Below are the code and all the weights of a small trained network. Each question names an input and a class and asks about switching units off, where a switched-off unit gives its printed mean instead of its output.

import numpy as np


def w(rows, s, z=0):
    codes = np.array(rows[::2]) - 128.0
    scale = np.full(codes.shape[1], s)
    scale[-1] = z or s
    return codes * scale


def f(y):
    return y / 2 * (1 + np.tanh(0.7978845608 * (y + 0.044715 * y**3)))


def log_softmax(a):
    a = a - a.max(-1, keepdims=True)
    return a - np.log(np.exp(a).sum(-1, keepdims=True))


def net(x, mask):
    res = np.array(x, float).reshape(1, 7) / 4 @ E
    y = f(res @ A[0][:, :-1].T + A[0][:, -1])
    res = res + np.where(mask, y, B[0][:, -1]) @ B[0][:, :-1]
    return log_softmax(res[-1] @ U[:, :-1].T + U[:, -1])


A, B = {}, {}
E = w([
[70,81,201,72,150,190,68,4,123,148],'x0',
[79,89,82,131,67,212,102,170,144,38],'x1',
[67,53,130,88,105,56,208,151,181,164],'x2',
[131,150,104,108,112,124,126,96,149,126],'x3',
[131,117,121,131,136,115,92,153,145,140],'x4',
[133,125,111,125,131,115,92,137,155,138],'x5',
[127,124,24,69,210,199,164,141,115,181],'x6',
],0.013)
A[0] = w([
[167,231,121,168,171,172,45,116,30,109,39],'n1',
[132,173,165,148,178,107,144,114,148,162,2],'n2',
[110,141,123,124,114,93,99,124,130,110,34],'n3',
[138,168,91,114,110,87,154,196,135,68,84],'n4',
[213,167,122,156,126,88,178,161,137,158,142],'n5',
[104,63,135,91,118,85,205,155,199,147,39],'n6',
[172,170,121,164,144,161,88,116,110,105,58],'n7',
[128,143,156,104,203,27,154,95,123,177,79],'n8',
[68,104,212,70,181,146,97,37,150,165,95],'n9',
[29,96,91,125,59,196,118,194,188,10,19],'n10',
[136,187,215,156,126,75,123,114,156,150,105],'n11',
[117,128,192,184,79,92,111,113,148,83,74],'n12',
[172,145,113,100,211,122,157,121,121,203,90],'n13',
[2,50,118,107,120,50,203,126,184,156,59],'n14',
[78,46,211,68,144,166,49,49,108,147,140],'n15',
[120,129,169,178,45,99,116,91,146,115,138],'n16',
[168,191,91,144,108,83,191,209,142,88,131],'n17',
[133,118,210,165,43,105,102,132,146,105,67],'n18',
[168,151,151,140,148,80,115,104,124,183,11],'n19',
[121,142,100,173,139,101,141,144,129,120,94],'n20',
[121,93,82,111,193,176,187,130,119,141,34],'n21',
[77,78,72,121,142,163,115,142,131,64,57],'n22',
[104,120,33,86,224,221,156,153,112,205,97],'n23',
],0.011,0.0044)
B[0] = w([
[189,83,167,135,56,150,67,68,76,221,217],'n1',
[100,157,129,108,148,122,124,121,84,124,154],'n2',
[138,99,148,124,124,131,147,157,121,101,132],'n3',
[119,50,101,131,192,163,159,125,144,147,179],'n4',
[79,85,66,189,186,202,132,119,116,112,193],'n5',
[192,93,174,138,85,162,54,84,97,167,201],'n6',
[155,103,161,136,69,161,83,84,100,172,171],'n7',
[41,157,116,92,124,93,121,157,36,127,198],'n8',
[112,81,59,211,183,188,137,106,139,115,232],'n9',
[2,182,104,88,137,88,134,126,31,133,228],'n10',
[98,180,141,56,121,82,146,173,127,66,183],'n11',
[171,148,160,103,129,70,173,196,182,124,187],'n12',
[75,180,165,80,129,71,132,158,117,98,195],'n13',
[214,97,154,154,39,155,67,54,98,208,231],'n14',
[118,81,61,192,165,169,169,119,162,101,248],'n15',
[149,148,153,56,151,119,133,164,177,117,186],'n16',
[137,73,57,192,169,172,143,93,178,111,209],'n17',
[163,197,179,115,113,110,188,177,204,105,192],'n18',
[84,132,123,90,133,102,141,157,89,123,165],'n19',
[123,142,79,139,142,174,103,136,151,111,149],'n20',
[137,129,153,99,102,99,147,145,174,120,187],'n21',
[87,162,139,89,143,83,136,132,79,120,180],'n22',
[194,182,188,85,96,74,189,193,224,33,250],'n23',
],0.0099,0.022)
U = w([
[132,65,51,222,237,204,165,99,197,90,159],'0',
[196,173,189,93,118,98,177,144,254,57,126],'1',
[231,90,172,151,37,173,68,69,74,191,2],'2',
[25,170,126,100,168,104,145,118,24,98,212],'3',
],0.01,0.002)

Each question gives the input, the list of numbers given to net, and the class t.
The units are the neurons (one row each of A and B). Each row of codes is followed by its name. A weight is (code - 128) times the scale printed after its matrix; where a second scale follows, it is the last column's (A, B and U).
mask holds one flag per neuron, in row order. A switched-off neuron (its flag False) gives its mean, the last column of its row in B, instead of its output. The means were averaged over made-up inputs and are rounded, as every weight is.
A unit's drop is (log p(t) with every unit on - log p(t) with that unit switched off) / (log p(t) with every unit on - log p(t) with every unit switched off).
The circuit of an input: a set's keep is (log p(t) with only the set's units on - log p(t) with every unit switched off) / (log p(t) with every unit on - log p(t) with every unit switched off). Starting from the 12 units with the biggest drops (on a tie, the unit counted first), units are removed one at a time, each time the one whose removal leaves the highest keep (on an exact tie, the one counted first), for as long as the keep stays at least 0.8.
units of the circuit, in order: the units of the circuit, biggest drop first
unit that matters most: the unit with the biggest drop
top k neurons: the k neurons with the biggest drops, biggest first
drop of u: that unit's drop, to one decimal
input [4,6,-8,-1,0,3,0], class 2: units of the circuit, in order => n1
input [-1,-7,2,6,-6,5,6], class 3: top 2 neurons => n8; n18
input [2,2,7,-7,-8,5,-6], class 2: top 3 neurons => n14; n23; n6
input [-8,-8,-5,7,2,4,-5], class 0: top 3 neurons => n17; n5; n10
input [4,-1,-4,-5,0,-8,1], class 0: top 2 neurons => n14; n15
input [4,-5,2,0,3,3,6], class 1: top 2 neurons => n23; n10
input [3,5,8,1,-1,7,8], class 1: top 2 neurons => n23; n1
input [3,6,1,-3,8,8,-5], class 3: top 2 neurons => n10; n23
input [-7,8,-4,-8,-6,8,5], class 3: top 2 neurons => n10; n22
input [-8,-8,8,2,-2,-5,4], class 0: top 4 neurons => n5; n17; n1; n10
input [-8,8,-4,-7,-1,-6,-7], class 0: top 2 neurons => n17; n4
input [-7,6,-5,6,6,-7,-1], class 0: top 2 neurons => n17; n4
input [-8,-4,8,3,5,-8,4], class 0: top 4 neurons => n17; n5; n1; n4
input [-3,4,7,4,-5,4,6], class 2: top 2 neurons => n14; n6
input [3,-1,-3,-2,6,8,-2], class 0: unit that matters most => n14
input [6,-6,0,-2,8,-5,-8], class 1: drop of n12 => 0.2
input [0,3,-7,-5,-4,-1,4], class 2: drop of n1 => 0.7
input [-2,3,-2,3,0,4,4], class 1: drop of n23 => 0.3
